Below are the code and all the weights of a small trained network. Each question names an input and a target symbol and asks about switching units off, where a switched-off unit gives its printed mean instead of its output.

import numpy as np


def w(rows, s, z=0):
    codes = np.array(rows[::2]) - 128.0
    scale = np.full(codes.shape[1], s)
    scale[-1] = z or s
    return codes * scale


def f(y):
    return np.maximum(y, 0)


def softmax(a):
    e = np.exp(a - a.max(-1, keepdims=True))
    return e / e.sum(-1, keepdims=True)


def log_softmax(a):
    a = a - a.max(-1, keepdims=True)
    return a - np.log(np.exp(a).sum(-1, keepdims=True))


def net(x, mask):
    ids = ['ΛΣΦαεζημπω'.index(c) for c in x.split()]
    T = len(ids)
    res = E[ids] + P[:T]
    u = 0
    for l in range(3):
        q, k, v = (res @ M[l].T for M in (Q, K, V))
        z = softmax(np.where(np.tri(T) > 0, q @ k.T / 4**0.5, -1e9)) @ v
        res = res + np.where(mask[u], z, O[l][:, -1]) @ O[l][:, :-1]
        u += 1
        y = f(res @ A[l][:, :-1].T + A[l][:, -1])
        res = res + np.where(mask[u : u + 4], y, B[l][:, -1]) @ B[l][:, :-1]
        u += 4
    return log_softmax(res[-1] @ U[:, :-1].T + U[:, -1])


Q, K, V, O, A, B = {}, {}, {}, {}, {}, {}
E = w([
[54,110,171,165,87,169,120],'Λ',
[228,86,225,176,174,165,82],'Σ',
[79,55,129,134,141,220,226],'Φ',
[160,162,85,108,251,70,177],'α',
[199,123,82,158,84,229,39],'ε',
[93,189,21,81,107,159,83],'ζ',
[22,173,107,94,148,170,190],'η',
[184,8,11,110,134,193,99],'μ',
[139,23,117,197,169,109,222],'π',
[145,131,146,96,77,2,61],'ω',
],0.0078)
P = w([
[168,165,123,165,68,71,197],'0',
[71,55,101,188,152,91,80],'1',
[178,191,128,130,83,104,182],'2',
[71,67,155,143,200,119,87],'3',
[172,167,113,117,87,107,169],'4',
[87,73,179,107,233,147,78],'5',
[171,157,107,114,79,112,158],'6',
[104,74,200,70,255,197,68],'7',
[160,155,98,118,76,115,154],'8',
],0.0068)
Q[0] = w([
[194,255,81,57,50,124,150],'L0H0',
[87,219,69,111,107,166,191],'L0H0',
[228,132,204,52,143,26,108],'L0H0',
[120,32,159,198,123,180,80],'L0H0',
],0.0084)
K[0] = w([
[143,185,67,94,99,255,169],'L0H0',
[90,208,35,132,56,132,241],'L0H0',
[149,93,179,67,254,237,97],'L0H0',
[160,85,205,190,70,68,75],'L0H0',
],0.0073)
V[0] = w([
[69,253,66,70,40,187,128],'L0H0',
[166,163,95,200,85,22,179],'L0H0',
[23,99,196,193,71,130,134],'L0H0',
[49,171,109,48,202,127,203],'L0H0',
],0.0053)
O[0] = w([
[87,247,101,59,67,140,94,2],'L0H0',
[120,233,130,231,143,44,136,207],'L0H0',
[2,79,160,168,66,158,98,112],'L0H0',
[74,127,116,42,167,60,226,84],'L0H0',
],0.0048,0.0027)
A[0] = w([
[164,227,91,113,8,63,114,209],'L0N0',
[229,174,145,161,160,68,191,101],'L0N1',
[91,153,139,162,156,135,254,254],'L0N2',
[149,158,210,150,64,121,128,93],'L0N3',
],0.0071,0.0019)
B[0] = w([
[134,229,74,146,105,108,71,254],'L0N0',
[245,118,135,122,161,58,175,224],'L0N1',
[55,100,79,163,159,169,197,196],'L0N2',
[89,153,134,187,219,100,2,166],'L0N3',
],0.0069,0.0047)
Q[1] = w([
[254,173,143,82,91,8,91],'L1H0',
[115,165,92,179,142,63,156],'L1H0',
[248,165,141,108,147,40,123],'L1H0',
[214,145,131,133,175,90,143],'L1H0',
],0.0065)
K[1] = w([
[156,132,158,7,205,132,104],'L1H0',
[95,144,129,43,104,100,104],'L1H0',
[157,118,178,2,164,143,82],'L1H0',
[151,117,175,44,115,160,73],'L1H0',
],0.0074)
V[1] = w([
[115,78,185,67,72,117,66],'L1H0',
[197,157,123,223,133,202,148],'L1H0',
[154,140,47,177,145,144,125],'L1H0',
[93,150,2,125,130,92,138],'L1H0',
],0.0049)
O[1] = w([
[143,195,171,201,88,110,85,6],'L1H0',
[172,32,190,2,154,199,97,187],'L1H0',
[146,42,84,98,153,198,125,242],'L1H0',
[97,111,8,141,122,171,154,224],'L1H0',
],0.0049,0.0024)
A[1] = w([
[113,190,44,1,157,91,192,41],'L1N0',
[14,120,53,137,171,134,82,252],'L1N1',
[232,135,39,37,35,180,186,152],'L1N2',
[35,89,93,74,111,207,241,165],'L1N3',
],0.005,0.0021)
B[1] = w([
[151,185,209,40,178,95,131,234],'L1N0',
[83,116,167,95,172,138,61,252],'L1N1',
[175,101,86,1,84,164,170,208],'L1N2',
[84,131,231,123,102,133,185,210],'L1N3',
],0.007,0.0036)
Q[2] = w([
[229,129,72,169,213,22,152],'L2H0',
[158,168,97,24,22,58,104],'L2H0',
[229,15,116,253,132,202,145],'L2H0',
[122,191,68,108,223,190,244],'L2H0',
],0.0049)
K[2] = w([
[254,94,96,115,206,28,146],'L2H0',
[95,143,58,104,47,79,59],'L2H0',
[245,52,175,242,123,173,119],'L2H0',
[102,67,92,60,208,150,198],'L2H0',
],0.0061)
V[2] = w([
[128,51,173,196,170,210,105],'L2H0',
[102,198,92,197,58,34,142],'L2H0',
[150,168,50,113,114,5,205],'L2H0',
[123,47,200,54,246,149,146],'L2H0',
],0.0032)
O[2] = w([
[102,124,49,126,112,150,160,34],'L2H0',
[167,60,190,73,145,78,195,107],'L2H0',
[145,84,219,172,127,145,142,251],'L2H0',
[33,185,78,252,158,152,91,215],'L2H0',
],0.0041,0.0027)
A[2] = w([
[93,111,63,249,152,196,64,165],'L2N0',
[48,137,46,166,195,97,74,250],'L2N1',
[96,83,255,136,174,91,134,53],'L2N2',
[188,215,51,200,20,105,60,32],'L2N3',
],0.006,0.0018)
B[2] = w([
[62,186,82,90,196,23,154,240],'L2N0',
[101,80,91,168,193,160,50,255],'L2N1',
[235,106,207,137,80,252,41,225],'L2N2',
[139,231,116,253,60,180,176,210],'L2N3',
],0.006,0.0041)
U = w([
[44,134,15,157,183,67,72,205],'Λ',
[186,73,255,113,160,205,39,172],'Σ',
[107,85,152,137,60,174,205,158],'Φ',
[159,98,112,54,154,52,188,92],'α',
[174,153,72,162,82,237,125,75],'ε',
[140,186,77,44,124,138,86,3],'ζ',
[71,167,211,78,111,121,160,76],'η',
[168,51,39,88,79,156,145,95],'μ',
[129,53,102,181,83,113,223,141],'π',
[123,236,157,226,116,80,152,142],'ω',
],0.0056,0.0041)

Each question gives the input, a string of symbols that net reads in full, and the target symbol t.
The units are the heads (4 rows each of Q, K, V and O) and the neurons (one row each of A and B). Each row of codes is followed by its name. A weight is (code - 128) times the scale printed after its matrix; where a second scale follows, it is the last column's (O, A, B and U).
mask holds one flag per unit, layer by layer, with each layer's heads first. A switched-off unit (its flag False) gives its mean, the last column of its rows in O or B, instead of its output. The means were averaged over made-up inputs and are rounded, as every weight is.
A unit's drop is (log p(t) with every unit on - log p(t) with that unit switched off) / (log p(t) with every unit on - log p(t) with every unit switched off).
The circuit of an input: a set's keep is (log p(t) with only the set's units on - log p(t) with every unit switched off) / (log p(t) with every unit on - log p(t) with every unit switched off). Starting from the 12 units with the biggest drops (on a tie, the unit counted first), units are removed one at a time, each time the one whose removal leaves the highest keep (on an exact tie, the one counted first), for as long as the keep stays at least 0.8.
units of the circuit, in order: the units of the circuit, biggest drop first
top k neurons: the k neurons with the biggest drops, biggest first
k most important neurons of layer l: the k neurons of layer l with the biggest drops, biggest first
input ω α ω ω, target Σ: top 2 neurons	[L2N2; L0N0]
input μ α Λ ζ η μ α Φ, target Λ: units of the circuit, in order	[L2H0; L2N0; L0N2]
input ω ω Σ α ω Φ, target Λ: 2 most important neurons of layer 2	[L2N0; L2N1]
input ω ω α ω, target Σ: units of the circuit, in order	[L2H0; L2N2; L0N0; L0H0]
input ζ α ω α ω ζ, target Σ: most important neuron of layer 1	[L1N1]
input α ε ω ω ω Σ, target Λ: units of the circuit, in order	[L2H0; L0H0; L2N0; L1N0]
input Σ η Φ, target Φ: top 2 neurons	[L1N3; L0N2]
input α Λ Σ α ω ω ω, target ω: units of the circuit, in order	[L1H0; L2N3; L0N0]
input η ω ω α Φ η, target Σ: top 2 neurons	[L1N3; L2N2]
input ω ε ω Σ ω ω η Σ, target Λ: units of the circuit, in order	[L2H0; L0H0; L2N0]
input α α ω α α Σ α α, target Σ: top 2 neurons	[L2N2; L0N1]
input Σ π α, target α: top 2 neurons	[L0N1; L1N2]
input Φ ω ω ε, target Λ: top 2 neurons	[L2N0; L0N1]
input ω η η π, target Λ: 2 most important neurons of layer 1	[L1N1; L1N0]
input ζ Λ Σ η ω α Σ α ω, target α: top neuron	[L2N2]
input α Σ Φ ω, target Λ: 3 most important neurons of layer 1	[L1N0; L1N3; L1N2]
input ω Λ ω Λ ω μ, target Λ: 2 most important neurons of layer 2	[L2N0; L2N2]
input ω ω ζ ω ω η, target Λ: 3 most important neurons of layer 0	[L0N2; L0N1; L0N0]
input ω ω α π, target Λ: 2 most important neurons of layer 0	[L0N0; L0N2]
input α ω Σ Λ Λ, target Λ: most important neuron of layer 2	[L2N0]
input η Σ ω η η ω ω ω Σ, target ω: 2 most important neurons of layer 0	[L0N2; L0N3]
input μ ω ε ω ε ω ω η, target Λ: 2 most important neurons of layer 1	[L1N1; L1N0]
input ε α α ζ Σ α, target Σ: 2 most important neurons of layer 0	[L0N1; L0N0]
input Σ ω Σ Σ ζ, target ζ: 2 most important neurons of layer 1	[L1N2; L1N0]
